Here is a tiny trained network, its code and every weight. The questions are about switching its units off for an input and a class, where a switched-off unit gives its printed mean instead of its output.

import numpy as np


def w(rows, s, z=0):
    codes = np.array(rows[::2]) - 128.0
    scale = np.full(codes.shape[1], s)
    scale[-1] = z or s
    return codes * scale


def f(y):
    return y / 2 * (1 + np.tanh(0.7978845608 * (y + 0.044715 * y**3)))


def log_softmax(a):
    a = a - a.max(-1, keepdims=True)
    return a - np.log(np.exp(a).sum(-1, keepdims=True))


def net(x, mask):
    res = np.array(x, float).reshape(1, 6) / 4 @ E
    y = f(res @ A[0][:, :-1].T + A[0][:, -1])
    res = res + np.where(mask, y, B[0][:, -1]) @ B[0][:, :-1]
    return log_softmax(res[-1] @ U[:, :-1].T + U[:, -1])


A, B = {}, {}
E = w([
[144,69,161,212,215,211,189,98],'x0',
[142,16,89,106,189,192,61,101],'x1',
[126,34,216,246,80,118,35,103],'x2',
[233,133,249,45,88,107,136,202],'x3',
[15,6,138,120,173,34,188,239],'x4',
[109,146,170,244,30,1,117,199],'x5',
],0.0075)
A[0] = w([
[161,144,18,68,132,120,104,147,2],'neuron 0',
[101,221,132,109,42,69,183,176,45],'neuron 1',
[72,186,25,33,167,138,165,108,247],'neuron 2',
[142,49,220,77,125,93,108,166,28],'neuron 3',
[97,165,130,121,87,60,147,198,159],'neuron 4',
[85,76,189,91,124,89,150,180,29],'neuron 5',
[107,93,73,175,69,85,49,108,86],'neuron 6',
[118,144,145,120,50,83,110,133,30],'neuron 7',
[92,172,143,128,25,99,80,121,126],'neuron 8',
[85,119,91,255,151,107,165,93,124],'neuron 9',
],0.0088,0.0019)
B[0] = w([
[62,134,74,139,168,83,107,119,174],'neuron 0',
[147,233,201,86,125,192,103,91,230],'neuron 1',
[54,125,78,161,190,141,91,67,252],'neuron 2',
[73,92,128,149,142,64,151,170,186],'neuron 3',
[179,120,175,132,64,110,146,134,211],'neuron 4',
[157,100,181,176,162,136,141,163,184],'neuron 5',
[161,167,135,59,150,179,94,10,193],'neuron 6',
[146,121,153,128,93,133,126,140,177],'neuron 7',
[216,164,134,138,83,142,179,137,202],'neuron 8',
[83,128,80,115,144,94,97,110,207],'neuron 9',
],0.011,0.012)
U = w([
[127,81,126,139,150,80,144,168,2],'0',
[254,161,152,118,147,175,133,68,159],'1',
[73,124,91,127,190,138,110,60,188],'2',
],0.013,0.0038)

Each question gives the input, the list of numbers given to net, and the class t.
The units are the neurons (one row each of A and B). Each row of codes is followed by its name. A weight is (code - 128) times the scale printed after its matrix; where a second scale follows, it is the last column's (A, B and U).
mask holds one flag per neuron, in row order. A switched-off neuron (its flag False) gives its mean, the last column of its row in B, instead of its output. The means were averaged over made-up inputs and are rounded, as every weight is.
A unit's drop is (log p(t) with every unit on - log p(t) with that unit switched off) / (log p(t) with every unit on - log p(t) with every unit switched off).
The circuit of an input: a set's keep is (log p(t) with only the set's units on - log p(t) with every unit switched off) / (log p(t) with every unit on - log p(t) with every unit switched off). Starting from all 10 units, units are removed one at a time, each time the one whose removal leaves the highest keep (on an exact tie, the one counted first), for as long as the keep stays at least 0.8.
units of the circuit, in order: the units of the circuit, biggest drop first
k most important neurons: the k neurons with the biggest drops, biggest first
drop of u: that unit's drop, to one decimal
input [-5,3,6,0,1,-3], class 1: units of the circuit, in order	(neuron 2)
input [-5,2,-2,6,0,-2], class 0: units of the circuit, in order	(neuron 6; neuron 3)
input [5,-6,6,3,-1,-4], class 2: 3 most important neurons	(neuron 8; neuron 1; neuron 4)
input [6,-1,-8,7,1,-1], class 2: units of the circuit, in order	(neuron 8; neuron 2)
input [5,1,7,-1,6,-3], class 0: units of the circuit, in order	(neuron 2; neuron 1)
input [5,-1,1,-3,5,1], class 0: 3 most important neurons	(neuron 2; neuron 1; neuron 6)
input [3,-7,-2,0,0,-3], class 2: 2 most important neurons	(neuron 8; neuron 4)
input [-4,-5,2,6,4,-5], class 0: 2 most important neurons	(neuron 3; neuron 6)
input [-2,1,4,3,4,2], class 0: 2 most important neurons	(neuron 3; neuron 1)
input [-8,-4,-3,5,-3,-7], class 2: 2 most important neurons	(neuron 2; neuron 0)
input [-4,0,-2,6,4,-7], class 2: drop of neuron 2	0.3
input [6,-2,8,7,-1,1], class 0: drop of neuron 3	0.1
input [-5,-4,-8,8,8,7], class 1: drop of neuron 1	1.4
input [-4,-7,-4,6,7,5], class 1: units of the circuit, in order	(neuron 1)
